Below is a small trained network, with its code and all its weights. Each question gives an input and a class and asks what happens when units are switched off, that is, made to give their printed mean instead of their output.

import numpy as np


def w(rows, s, z=0):
    codes = np.array(rows[::2]) - 128.0
    scale = np.full(codes.shape[1], s)
    scale[-1] = z or s
    return codes * scale


def norm(h):
    return h / np.sqrt((h * h).mean(-1, keepdims=True) + 1e-5)


def f(y):
    return y / 2 * (1 + np.tanh(0.7978845608 * (y + 0.044715 * y**3)))


def log_softmax(a):
    a = a - a.max(-1, keepdims=True)
    return a - np.log(np.exp(a).sum(-1, keepdims=True))


def net(x, mask):
    res = np.array(x, float).reshape(1, 8) / 4 @ E
    u = 0
    for l in range(3):
        y = f(norm(res) @ A[l][:, :-1].T + A[l][:, -1])
        res = res + np.where(mask[u : u + 15], y, B[l][:, -1]) @ B[l][:, :-1]
        u += 15
    return log_softmax(norm(res)[-1] @ U[:, :-1].T + U[:, -1])


A, B = {}, {}
E = w([
[192,25,104,105,215,141,153,156],'x0',
[132,129,127,131,128,129,127,126],'x1',
[177,51,136,100,44,96,53,98],'x2',
[161,140,173,148,86,209,103,253],'x3',
[112,103,78,203,137,209,84,88],'x4',
[130,127,123,126,128,129,132,127],'x5',
[128,130,127,125,129,129,125,129],'x6',
[116,153,51,99,166,88,51,186],'x7',
],0.0028)
A[0] = w([
[160,51,97,103,38,106,72,104,83],'L0N0',
[160,35,132,135,31,80,66,113,61],'L0N1',
[145,166,51,126,179,64,28,193,70],'L0N2',
[212,96,85,120,178,180,155,120,141],'L0N3',
[131,135,144,117,141,136,111,119,126],'L0N4',
[153,131,167,118,125,211,95,211,90],'L0N5',
[175,100,218,198,104,160,233,67,73],'L0N6',
[135,175,52,129,175,76,36,183,11],'L0N7',
[147,170,50,147,180,56,28,190,38],'L0N8',
[156,160,74,152,103,172,112,91,2],'L0N9',
[47,174,104,182,205,131,214,170,51],'L0N10',
[82,113,110,89,175,80,119,35,50],'L0N11',
[50,180,111,172,199,161,219,171,83],'L0N12',
[45,253,125,134,23,132,98,89,101],'L0N13',
[68,101,107,97,175,64,122,33,54],'L0N14',
],0.0034,0.0021)
B[0] = w([
[169,228,162,127,190,167,83,77,154],'L0N0',
[210,242,165,81,195,159,80,75,158],'L0N1',
[46,112,143,47,72,190,168,103,158],'L0N2',
[63,132,163,171,110,95,92,142,167],'L0N3',
[126,127,117,133,127,125,134,133,127],'L0N4',
[146,177,52,170,77,105,169,129,159],'L0N5',
[15,107,122,1,77,190,129,114,200],'L0N6',
[67,90,137,45,97,203,175,94,129],'L0N7',
[56,103,134,40,84,198,166,95,144],'L0N8',
[88,114,155,148,187,125,133,133,91],'L0N9',
[225,159,160,61,122,126,37,66,192],'L0N10',
[176,141,64,170,60,133,163,163,150],'L0N11',
[211,177,160,86,116,136,25,65,214],'L0N12',
[54,81,198,216,154,35,77,152,249],'L0N13',
[182,159,63,177,50,135,171,165,163],'L0N14',
],0.0033,0.002)
A[1] = w([
[129,109,142,140,113,128,129,124,133],'L1N0',
[142,153,132,57,102,47,165,180,51],'L1N1',
[99,92,55,209,123,195,59,89,46],'L1N2',
[158,142,172,143,85,189,98,242,110],'L1N3',
[103,243,129,140,253,170,198,138,92],'L1N4',
[172,35,103,92,186,155,161,152,78],'L1N5',
[112,122,74,139,164,61,160,47,75],'L1N6',
[107,104,57,200,115,197,70,95,30],'L1N7',
[106,115,80,132,170,58,154,46,63],'L1N8',
[185,36,118,108,211,151,156,153,71],'L1N9',
[165,150,150,47,77,36,176,175,79],'L1N10',
[167,53,108,101,176,145,155,149,22],'L1N11',
[190,40,109,110,204,154,163,158,67],'L1N12',
[131,89,229,159,86,175,229,65,102],'L1N13',
[180,83,103,116,213,153,175,160,5],'L1N14',
],0.0042,0.0021)
B[1] = w([
[117,159,111,121,151,122,124,142,135],'L1N0',
[115,60,158,166,199,173,156,102,185],'L1N1',
[136,94,204,113,217,107,214,148,208],'L1N2',
[164,112,27,141,109,93,182,108,250],'L1N3',
[228,88,135,82,101,107,25,57,211],'L1N4',
[62,178,162,156,74,99,103,130,182],'L1N5',
[173,127,95,151,77,146,152,208,200],'L1N6',
[140,92,204,108,206,104,212,144,177],'L1N7',
[168,136,104,155,75,161,147,202,195],'L1N8',
[69,186,162,168,84,82,88,136,189],'L1N9',
[121,63,151,196,252,196,167,117,239],'L1N10',
[76,194,165,152,86,125,113,113,122],'L1N11',
[60,192,165,173,52,65,81,127,189],'L1N12',
[54,143,34,29,140,152,81,143,248],'L1N13',
[105,152,162,147,76,89,85,105,137],'L1N14',
],0.004,0.0014)
A[2] = w([
[92,114,138,69,92,169,145,108,39],'L2N0',
[253,126,181,69,100,151,38,61,22],'L2N1',
[131,139,167,103,127,105,149,143,64],'L2N2',
[153,126,126,112,93,135,111,77,139],'L2N3',
[112,82,146,209,179,200,129,86,40],'L2N4',
[139,158,179,128,122,195,105,207,136],'L2N5',
[150,158,42,134,119,80,192,76,99],'L2N6',
[182,101,155,87,93,117,108,131,40],'L2N7',
[128,190,108,121,149,123,124,139,120],'L2N8',
[131,91,227,114,200,66,203,157,48],'L2N9',
[95,187,162,98,94,191,174,69,98],'L2N10',
[162,141,146,150,102,189,129,203,58],'L2N11',
[89,107,50,75,141,147,107,162,147],'L2N12',
[231,127,40,173,58,177,189,222,25],'L2N13',
[49,206,193,232,70,49,83,142,3],'L2N14',
],0.0038,0.0012)
B[2] = w([
[96,123,65,89,145,149,115,168,137],'L2N0',
[204,241,89,127,210,130,50,131,184],'L2N1',
[114,101,99,174,151,153,110,105,121],'L2N2',
[161,154,121,118,160,153,126,222,146],'L2N3',
[135,142,194,98,184,75,172,242,139],'L2N4',
[157,79,80,136,104,76,167,58,145],'L2N5',
[214,98,94,162,52,137,147,215,149],'L2N6',
[116,180,97,147,172,155,118,79,116],'L2N7',
[150,74,155,125,116,121,115,83,135],'L2N8',
[112,126,141,254,185,210,150,154,163],'L2N9',
[135,68,63,78,142,102,73,216,166],'L2N10',
[138,107,94,124,128,53,163,38,123],'L2N11',
[101,108,162,93,63,172,176,65,151],'L2N12',
[177,103,39,167,74,53,221,79,183],'L2N13',
[93,104,166,182,94,65,87,155,253],'L2N14',
],0.0032,0.0026)
U = w([
[51,150,183,195,59,48,65,143,252],'0',
[216,109,36,159,60,104,232,127,230],'1',
[234,205,124,83,182,148,33,93,86],'2',
[30,97,97,3,104,209,143,127,2],'3',
[121,92,198,179,238,160,198,150,13],'4',
],0.0075,0.00051)

Each question gives the input, the list of numbers given to net, and the class t.
The units are the neurons (one row each of A and B). Each row of codes is followed by its name. A weight is (code - 128) times the scale printed after its matrix; where a second scale follows, it is the last column's (A, B and U).
mask holds one flag per neuron, layer by layer. A switched-off neuron (its flag False) gives its mean, the last column of its row in B, instead of its output. The means were averaged over made-up inputs and are rounded, as every weight is.
A unit's drop is (log p(t) with every unit on - log p(t) with that unit switched off) / (log p(t) with every unit on - log p(t) with every unit switched off).
The circuit of an input: a set's keep is (log p(t) with only the set's units on - log p(t) with every unit switched off) / (log p(t) with every unit on - log p(t) with every unit switched off). Starting from the 12 units with the biggest drops (on a tie, the unit counted first), units are removed one at a time, each time the one whose removal leaves the highest keep (on an exact tie, the one counted first), for as long as the keep stays at least 0.8.
circuit, biggest first: the units of the circuit, biggest drop first
unit that matters most: the unit with the biggest drop
k most important neurons: the k neurons with the biggest drops, biggest first
k most important neurons of layer l: the k neurons of layer l with the biggest drops, biggest first
input [-3,3,0,1,-8,3,-6,-5], class 4: circuit, biggest first : L1N10
input [-3,-6,6,-6,3,1,8,8], class 3: circuit, biggest first : L0N2, L0N8, L0N7
input [3,0,-8,8,-4,1,6,-4], class 1: 2 most important neurons : L1N3, L2N13
input [2,0,0,-8,-5,-3,-7,8], class 1: 2 most important neurons : L0N14, L0N6
input [4,3,0,2,6,-6,8,-6], class 3: 4 most important neurons : L0N6, L1N13, L0N13, L1N10
input [7,8,-7,6,5,8,-8,5], class 0: 2 most important neurons of layer 1 : L1N12, L1N9
input [0,-2,4,-5,8,3,1,-8], class 3: circuit, biggest first : L1N13, L0N6
input [1,8,8,5,-8,-5,-6,-7], class 2: circuit, biggest first : L0N1, L2N1
input [4,1,-2,7,-6,4,6,-8], class 3: circuit, biggest first : L0N6, L1N13
input [7,-7,1,7,7,4,8,-3], class 0: 3 most important neurons : L1N12, L1N9, L1N5
input [-2,-8,-4,8,1,-3,8,-8], class 1: circuit, biggest first : L1N3, L2N13
input [-4,5,1,-6,-4,-8,1,8], class 3: 3 most important neurons : L0N2, L0N8, L0N7
input [8,-8,-4,-8,-5,1,5,-2], class 0: 3 most important neurons : L1N12, L1N9, L1N5
input [-5,-5,2,6,8,2,5,-3], class 4: unit that matters most : L1N2
input [-4,-1,7,-5,-2,3,-2,5], class 2: 3 most important neurons : L0N1, L0N0, L1N3
input [-5,-8,2,-6,-8,-8,-4,0], class 4: 2 most important neurons : L1N10, L1N1
input [-5,8,1,7,-3,8,-2,-7], class 1: 3 most important neurons : L1N3, L2N13, L0N2
input [-1,-7,6,4,8,5,5,-6], class 4: circuit, biggest first : L1N2, L1N7, L2N4
input [7,-3,-8,-3,-1,1,1,-3], class 2: 2 most important neurons : L1N4, L0N12
input [0,-8,7,-7,6,-4,4,2], class 1: most important neuron : L0N12
input [-5,1,8,6,-3,-3,4,8], class 2: 2 most important neurons of layer 0 : L0N1, L0N0
